Below are the code and all the weights of a small trained network. Each question names an input and a target symbol and asks about switching units off, where a switched-off unit gives its printed mean instead of its output.

import numpy as np


def w(rows, s, z=0):
    codes = np.array(rows[::2]) - 128.0
    scale = np.full(codes.shape[1], s)
    scale[-1] = z or s
    return codes * scale


def f(y):
    return np.maximum(y, 0)


def softmax(a):
    e = np.exp(a - a.max(-1, keepdims=True))
    return e / e.sum(-1, keepdims=True)


def log_softmax(a):
    a = a - a.max(-1, keepdims=True)
    return a - np.log(np.exp(a).sum(-1, keepdims=True))


def net(x, mask):
    ids = ['γδζηθμ'.index(c) for c in x.split()]
    T = len(ids)
    res = E[ids] + P[:T]
    r = res
    for j in range(3):
        rows = slice(2 * j, 2 * j + 2)
        q, k, v = (r @ M[0][rows].T for M in (Q, K, V))
        z = softmax(np.where(np.tri(T) > 0, q @ k.T / 2**0.5, -1e9)) @ v
        o = O[0][rows]
        res = res + np.where(mask[j], z, o[:, -1]) @ o[:, :-1]
    y = f(res @ A[0][:, :-1].T + A[0][:, -1])
    res = res + np.where(mask[3:15], y, B[0][:, -1]) @ B[0][:, :-1]
    return log_softmax(res[-1] @ U[:, :-1].T + U[:, -1])


Q, K, V, O, A, B = {}, {}, {}, {}, {}, {}
E = w([
[101,131,147,129,150,93],'γ',
[155,7,24,135,94,119],'δ',
[150,121,132,99,159,78],'ζ',
[114,146,73,70,175,221],'η',
[195,106,174,104,85,160],'θ',
[168,179,123,132,66,94],'μ',
],0.02)
P = w([
[18,112,112,160,115,185],'0',
[63,142,159,96,132,158],'1',
[149,149,184,61,142,143],'2',
[163,118,201,37,137,74],'3',
[112,118,212,85,103,52],'4',
[64,114,225,130,97,3],'5',
],0.0073)
Q[0] = w([
[101,125,85,112,241,109],'h1',
[115,196,111,127,190,187],'h1',
[64,83,95,184,103,135],'h2',
[89,123,164,142,94,120],'h2',
[97,57,193,129,118,5],'h3',
[88,90,26,233,133,140],'h3',
],0.015)
K[0] = w([
[149,125,109,119,204,224],'h1',
[94,156,126,214,109,182],'h1',
[84,94,118,142,102,108],'h2',
[165,123,98,112,97,117],'h2',
[194,88,226,128,96,3],'h3',
[102,36,44,137,230,142],'h3',
],0.013)
V[0] = w([
[137,201,80,151,106,135],'h1',
[139,122,109,231,118,25],'h1',
[120,56,47,152,35,157],'h2',
[39,110,135,241,138,134],'h2',
[170,205,22,143,57,48],'h3',
[192,130,123,169,1,209],'h3',
],0.008)
O[0] = w([
[73,197,132,103,132,107,123],'h1',
[194,137,79,63,147,44,16],'h1',
[167,153,134,106,174,211,192],'h2',
[238,204,121,140,75,67,2],'h2',
[77,147,102,2,122,208,214],'h3',
[208,105,234,80,53,131,200],'h3',
],0.0095,0.0046)
A[0] = w([
[171,234,199,167,231,104,85],'n1',
[149,215,143,172,169,116,106],'n2',
[197,165,92,225,71,51,2],'n3',
[150,35,113,128,48,127,61],'n4',
[179,49,209,239,97,48,89],'n5',
[148,116,126,86,29,124,3],'n6',
[141,149,55,174,160,47,63],'n7',
[139,106,154,62,176,147,93],'n8',
[119,186,219,141,101,170,118],'n9',
[150,135,80,115,255,38,111],'n10',
[71,90,161,93,166,162,48],'n11',
[157,168,162,147,71,219,110],'n12',
],0.0092,0.0044)
B[0] = w([
[180,104,100,37,183,229,139],'n1',
[142,165,121,62,166,152,136],'n2',
[232,254,185,162,186,115,131],'n3',
[132,233,80,76,173,182,211],'n4',
[168,95,150,205,108,176,195],'n5',
[122,114,155,199,205,134,235],'n6',
[157,193,100,110,135,12,154],'n7',
[112,164,105,188,74,97,243],'n8',
[140,91,105,78,159,69,255],'n9',
[145,12,94,168,86,127,172],'n10',
[169,204,112,137,108,83,255],'n11',
[85,116,118,133,138,40,251],'n12',
],0.008,0.0077)
U = w([
[186,124,107,143,108,87,2],'γ',
[181,37,55,59,108,181,104],'δ',
[136,2,59,118,66,59,57],'ζ',
[77,100,121,157,149,156,138],'η',
[182,18,171,142,61,132,143],'θ',
[131,97,167,31,43,66,216],'μ',
],0.0052,0.0035)

Each question gives the input, a string of symbols that net reads in full, and the target symbol t.
The units are the heads (2 rows each of Q, K, V and O) and the neurons (one row each of A and B). Each row of codes is followed by its name. A weight is (code - 128) times the scale printed after its matrix; where a second scale follows, it is the last column's (O, A, B and U).
mask holds one flag per unit, heads first, then neurons. A switched-off unit (its flag False) gives its mean, the last column of its rows in O or B, instead of its output. The means were averaged over made-up inputs and are rounded, as every weight is.
A unit's drop is (log p(t) with every unit on - log p(t) with that unit switched off) / (log p(t) with every unit on - log p(t) with every unit switched off).
The circuit of an input: a set's keep is (log p(t) with only the set's units on - log p(t) with every unit switched off) / (log p(t) with every unit on - log p(t) with every unit switched off). Starting from the 12 units with the biggest drops (on a tie, the unit counted first), units are removed one at a time, each time the one whose removal leaves the highest keep (on an exact tie, the one counted first), for as long as the keep stays at least 0.8.
circuit, biggest first: the units of the circuit, biggest drop first
most important unit: the unit with the biggest drop
top k neurons: the k neurons with the biggest drops, biggest first
which heads matter: for each layer, one digit per head in row order, 1 if its drop is at least 0.15 and else 0, layers parted by /
drop when u is switched off: that unit's drop, to one decimal
input ζ γ ζ, target ζ: circuit, biggest first	h3; n10; h2
input ζ ζ γ, target ζ: circuit, biggest first	h3; n10; h2
input γ η η γ, target η: circuit, biggest first	h1; h3
input θ η θ μ δ, target δ: circuit, biggest first	n4; h2
input γ γ θ θ γ, target θ: which heads matter	001
input ζ ζ η γ, target η: which heads matter	101
input ζ δ δ θ η γ, target θ: top 2 neurons	n5; n4
input δ δ γ, target δ: most important unit	n1
input ζ μ γ ζ γ, target ζ: circuit, biggest first	h3; n10; h1
input μ ζ θ ζ, target θ: circuit, biggest first	h3; n5
input ζ δ δ η δ ζ, target η: top 2 neurons	n9; n12
input γ μ γ θ ζ ζ, target θ: drop when h3 is switched off	0.6
input γ η η ζ, target η: drop when h3 is switched off	0.7
input η θ ζ θ δ, target δ: drop when n4 is switched off	0.3
